Below is a small trained network, with its code and all its weights. Each question gives an input and a target symbol and asks what happens when units are switched off, that is, made to give their printed mean instead of their output.

import numpy as np


def w(rows, s, z=0):
    codes = np.array(rows[::2]) - 128.0
    scale = np.full(codes.shape[1], s)
    scale[-1] = z or s
    return codes * scale


def norm(h):
    return h / np.sqrt((h * h).mean(-1, keepdims=True) + 1e-5)


def f(y):
    return np.maximum(y, 0)


def softmax(a):
    e = np.exp(a - a.max(-1, keepdims=True))
    return e / e.sum(-1, keepdims=True)


def log_softmax(a):
    a = a - a.max(-1, keepdims=True)
    return a - np.log(np.exp(a).sum(-1, keepdims=True))


def net(x, mask):
    ids = ['βγεζτφ'.index(c) for c in x.split()]
    T = len(ids)
    res = E[ids] + P[:T]
    r = norm(res)
    for j in range(3):
        rows = slice(2 * j, 2 * j + 2)
        q, k, v = (r @ M[0][rows].T for M in (Q, K, V))
        z = softmax(np.where(np.tri(T) > 0, q @ k.T / 2**0.5, -1e9)) @ v
        o = O[0][rows]
        res = res + np.where(mask[j], z, o[:, -1]) @ o[:, :-1]
    y = f(norm(res) @ A[0][:, :-1].T + A[0][:, -1])
    res = res + np.where(mask[3:11], y, B[0][:, -1]) @ B[0][:, :-1]
    return log_softmax(norm(res)[-1] @ U[:, :-1].T + U[:, -1])


Q, K, V, O, A, B = {}, {}, {}, {}, {}, {}
E = w([
[56,227,213,213],'β',
[164,158,82,87],'γ',
[159,174,81,58],'ε',
[221,117,183,166],'ζ',
[207,91,131,96],'τ',
[155,92,251,82],'φ',
],0.017)
P = w([
[21,87,97,144],'0',
[35,114,100,121],'1',
[61,135,102,104],'2',
[79,157,113,119],'3',
[113,165,115,116],'4',
[121,189,105,108],'5',
[146,201,108,116],'6',
[159,233,110,114],'7',
[187,234,111,100],'8',
[180,254,121,115],'9',
],0.0068)
Q[0] = w([
[143,103,79,168],'H0',
[95,90,81,176],'H0',
[235,234,152,193],'H1',
[78,8,114,158],'H1',
[110,11,200,121],'H2',
[124,175,115,207],'H2',
],0.015)
K[0] = w([
[143,115,103,100],'H0',
[157,33,145,62],'H0',
[205,191,182,24],'H1',
[53,7,51,143],'H1',
[7,79,143,146],'H2',
[144,202,89,166],'H2',
],0.013)
V[0] = w([
[89,175,113,171],'H0',
[25,154,158,211],'H0',
[73,150,206,74],'H1',
[134,205,87,132],'H1',
[157,143,152,132],'H2',
[38,248,148,161],'H2',
],0.013)
O[0] = w([
[116,205,139,214,253],'H0',
[91,173,197,217,238],'H0',
[110,156,179,9,181],'H1',
[97,116,53,151,212],'H1',
[155,151,151,121,164],'H2',
[69,183,98,85,79],'H2',
],0.011,0.004)
A[0] = w([
[184,162,108,138,255],'N0',
[140,89,166,154,152],'N1',
[133,157,66,110,194],'N2',
[73,147,171,170,217],'N3',
[144,158,165,228,45],'N4',
[2,101,148,98,40],'N5',
[93,80,143,48,68],'N6',
[167,113,211,92,115],'N7',
],0.018,0.0045)
B[0] = w([
[100,183,169,145,233],'N0',
[169,237,71,151,159],'N1',
[104,131,176,211,202],'N2',
[244,93,36,88,254],'N3',
[96,140,89,80,255],'N4',
[170,148,12,85,147],'N5',
[189,182,230,73,168],'N6',
[44,127,104,111,192],'N7',
],0.011,0.0099)
U = w([
[39,183,254,196,101],'β',
[38,66,122,130,252],'γ',
[84,181,4,3,17],'ε',
[178,173,225,193,89],'ζ',
[218,65,128,120,141],'τ',
[108,135,221,29,187],'φ',
],0.0082,0.0048)

Each question gives the input, a string of symbols that net reads in full, and the target symbol t.
The units are the heads (2 rows each of Q, K, V and O) and the neurons (one row each of A and B). Each row of codes is followed by its name. A weight is (code - 128) times the scale printed after its matrix; where a second scale follows, it is the last column's (O, A, B and U).
mask holds one flag per unit, heads first, then neurons. A switched-off unit (its flag False) gives its mean, the last column of its rows in O or B, instead of its output. The means were averaged over made-up inputs and are rounded, as every weight is.
A unit's drop is (log p(t) with every unit on - log p(t) with that unit switched off) / (log p(t) with every unit on - log p(t) with every unit switched off).
The circuit of an input: a set's keep is (log p(t) with only the set's units on - log p(t) with every unit switched off) / (log p(t) with every unit on - log p(t) with every unit switched off). Starting from all 11 units, units are removed one at a time, each time the one whose removal leaves the highest keep (on an exact tie, the one counted first), for as long as the keep stays at least 0.8.
circuit, biggest first: the units of the circuit, biggest drop first
most important unit: the unit with the biggest drop
top k neurons: the k neurons with the biggest drops, biggest first
which heads matter: for each layer, one digit per head in row order, 1 if its drop is at least 0.15 and else 0, layers parted by /
drop of u: that unit's drop, to one decimal
input γ ε τ ε, target τ: circuit, biggest first	(H0 H2 N4)
input τ γ γ γ β φ ζ, target φ: most important unit	H1
input γ γ τ γ γ ε φ γ φ γ, target φ: which heads matter	110
input ε β φ, target ε: circuit, biggest first	(N5 H2)
input β γ ε γ γ γ, target β: top 2 neurons	(N3 N2)
input ε ε γ γ ζ ζ ε, target ζ: top 4 neurons	(N2 N4 N3 N0)
input ε γ γ τ φ ε γ ζ γ, target ζ: circuit, biggest first	(N2 N4)
input γ ζ φ τ φ τ ε β, target ε: circuit, biggest first	(N3 N4)
input γ τ γ γ, target τ: top 3 neurons	(N4 N7 N2)
input ε φ φ φ ε γ, target φ: which heads matter	100
input γ γ β β γ ζ φ, target ε: which heads matter	001
input ε φ ε ζ, target φ: top 2 neurons	(N3 N7)
input ε β ε γ γ ζ, target ε: top 2 neurons	(N4 N2)
input γ τ ε, target τ: circuit, biggest first	(H2)
input γ ζ τ, target τ: which heads matter	111
input τ γ γ γ, target γ: top 3 neurons	(N2 N3 N4)
input τ γ τ γ φ β, target ε: top 2 neurons	(N3 N5)
input γ φ γ ζ γ ε β ε ε, target β: top 2 neurons	(N2 N0)
input β φ γ ε ζ, target ε: top 2 neurons	(N4 N3)
input ζ ζ ζ ε ε, target ζ: top 3 neurons	(N2 N4 N3)
input φ γ τ, target φ: top 2 neurons	(N3 N6)
input φ γ β γ γ, target β: top neuron	(N2)
input γ γ γ, target γ: drop of N4	0.2
input γ γ ε φ ζ ε, target φ: drop of N7	-0.1
input γ φ ζ γ γ ζ ζ γ ζ γ, target ζ: drop of N3	0.7
input γ φ ζ τ, target φ: drop of N2	0.0
